Below are the code and all the weights of a small trained network. Each question names an input and a class and asks about switching units off, where a switched-off unit gives its printed mean instead of its output.

import numpy as np


def w(rows, s, z=0):
    codes = np.array(rows[::2]) - 128.0
    scale = np.full(codes.shape[1], s)
    scale[-1] = z or s
    return codes * scale


def f(y):
    return np.maximum(y, 0)


def log_softmax(a):
    a = a - a.max(-1, keepdims=True)
    return a - np.log(np.exp(a).sum(-1, keepdims=True))


def net(x, mask):
    res = np.array(x, float).reshape(1, 7) / 4 @ E
    y = f(res @ A[0][:, :-1].T + A[0][:, -1])
    res = res + np.where(mask, y, B[0][:, -1]) @ B[0][:, :-1]
    return log_softmax(res[-1] @ U[:, :-1].T + U[:, -1])


A, B = {}, {}
E = w([
[50,82,159,113,142,193,217,125,155,102,80],'x0',
[72,85,156,154,127,134,165,125,102,87,86],'x1',
[112,2,76,181,139,83,70,125,25,39,118],'x2',
[74,144,144,188,60,132,130,141,234,159,173],'x3',
[105,171,220,113,134,189,124,51,146,222,169],'x4',
[154,50,130,136,126,17,107,106,99,60,216],'x5',
[213,95,120,27,199,98,31,192,107,78,22],'x6',
],0.01)
A[0] = w([
[140,154,131,82,102,128,91,255,233,70,139,3],'n1',
[54,134,135,200,112,111,154,23,101,135,133,182],'n2',
[74,25,133,207,171,54,153,87,127,31,105,199],'n3',
[91,126,247,45,112,206,119,89,162,155,94,83],'n4',
[171,157,120,24,231,191,124,69,90,149,75,192],'n5',
[124,126,81,121,147,105,69,114,133,124,207,233],'n6',
],0.0086,0.0039)
B[0] = w([
[153,91,85,144,161,129,146,166,165,81,83,163],'n1',
[97,56,135,106,203,169,179,179,131,108,136,201],'n2',
[186,37,62,100,118,174,184,151,115,86,101,251],'n3',
[190,185,111,162,156,159,123,197,189,196,122,183],'n4',
[147,114,38,49,92,4,133,188,130,136,86,199],'n5',
[151,104,153,137,178,116,59,113,147,179,114,187],'n6',
],0.012,0.02)
U = w([
[171,162,127,136,103,123,43,164,191,193,103,184],'0',
[131,117,108,78,116,60,134,91,159,23,133,49],'1',
[133,66,142,177,115,111,68,166,89,108,204,88],'2',
[125,152,142,116,152,83,133,128,111,136,194,76],'3',
[117,105,38,96,150,75,144,141,79,72,37,212],'4',
[23,232,252,60,76,145,157,42,93,14,140,1],'5',
[58,126,145,182,102,217,102,129,192,53,105,31],'6',
[38,166,179,141,76,231,202,197,189,178,146,168],'7',
],0.011,0.009)

Each question gives the input, the list of numbers given to net, and the class t.
The units are the neurons (one row each of A and B). Each row of codes is followed by its name. A weight is (code - 128) times the scale printed after its matrix; where a second scale follows, it is the last column's (A, B and U).
mask holds one flag per neuron, in row order. A switched-off neuron (its flag False) gives its mean, the last column of its row in B, instead of its output. The means were averaged over made-up inputs and are rounded, as every weight is.
A unit's drop is (log p(t) with every unit on - log p(t) with that unit switched off) / (log p(t) with every unit on - log p(t) with every unit switched off).
The circuit of an input: a set's keep is (log p(t) with only the set's units on - log p(t) with every unit switched off) / (log p(t) with every unit on - log p(t) with every unit switched off). Starting from all 6 units, units are removed one at a time, each time the one whose removal leaves the highest keep (on an exact tie, the one counted first), for as long as the keep stays at least 0.8.
circuit, biggest first: the units of the circuit, biggest drop first
top k neurons: the k neurons with the biggest drops, biggest first
drop when u is switched off: that unit's drop, to one decimal
input [7,0,-4,6,-1,7,-2], class 7: top neuron => n5
input [8,6,-4,4,-2,-7,4], class 0: circuit, biggest first => n4, n2
input [1,0,-7,5,-4,-4,4], class 0: top 2 neurons => n3, n4
input [1,-8,-8,-5,-5,4,-5], class 0: top 2 neurons => n3, n2
input [0,6,-7,-4,1,-3,-1], class 0: top 3 neurons => n4, n5, n3
input [7,-5,-8,6,-3,3,2], class 0: top 4 neurons => n2, n1, n4, n3
input [2,-6,-3,-5,-4,4,-4], class 2: circuit, biggest first => n5, n3
input [1,7,-7,-6,6,4,-2], class 0: top 3 neurons => n4, n5, n3
input [-5,-8,1,0,-5,5,0], class 0: circuit, biggest first => n6, n3
input [6,0,2,-4,4,-7,-1], class 0: top 3 neurons => n4, n3, n5
input [-1,3,-7,1,-2,7,-2], class 2: top 2 neurons => n5, n4
input [2,-2,-4,-2,-3,2,-3], class 7: top 2 neurons => n5, n3
input [-6,-6,-1,-4,-6,2,-7], class 2: top 2 neurons => n4, n5
input [1,-5,4,-2,3,5,0], class 2: circuit, biggest first => n5, n6
input [-5,5,1,3,7,4,2], class 2: circuit, biggest first => n5
input [2,-7,-8,-7,2,0,-1], class 0: top 2 neurons => n4, n3
input [-2,-2,6,2,7,8,5], class 2: top 2 neurons => n5, n6
input [-4,7,-1,5,-6,-7,-2], class 7: drop when n3 is switched off => 0.4
input [-2,-1,-2,0,-2,-5,-6], class 7: drop when n2 is switched off => 0.0
input [-6,-1,1,5,0,-1,5], class 0: circuit, biggest first => n3
input [-1,-7,6,2,-1,-6,-7], class 7: drop when n5 is switched off => 0.1
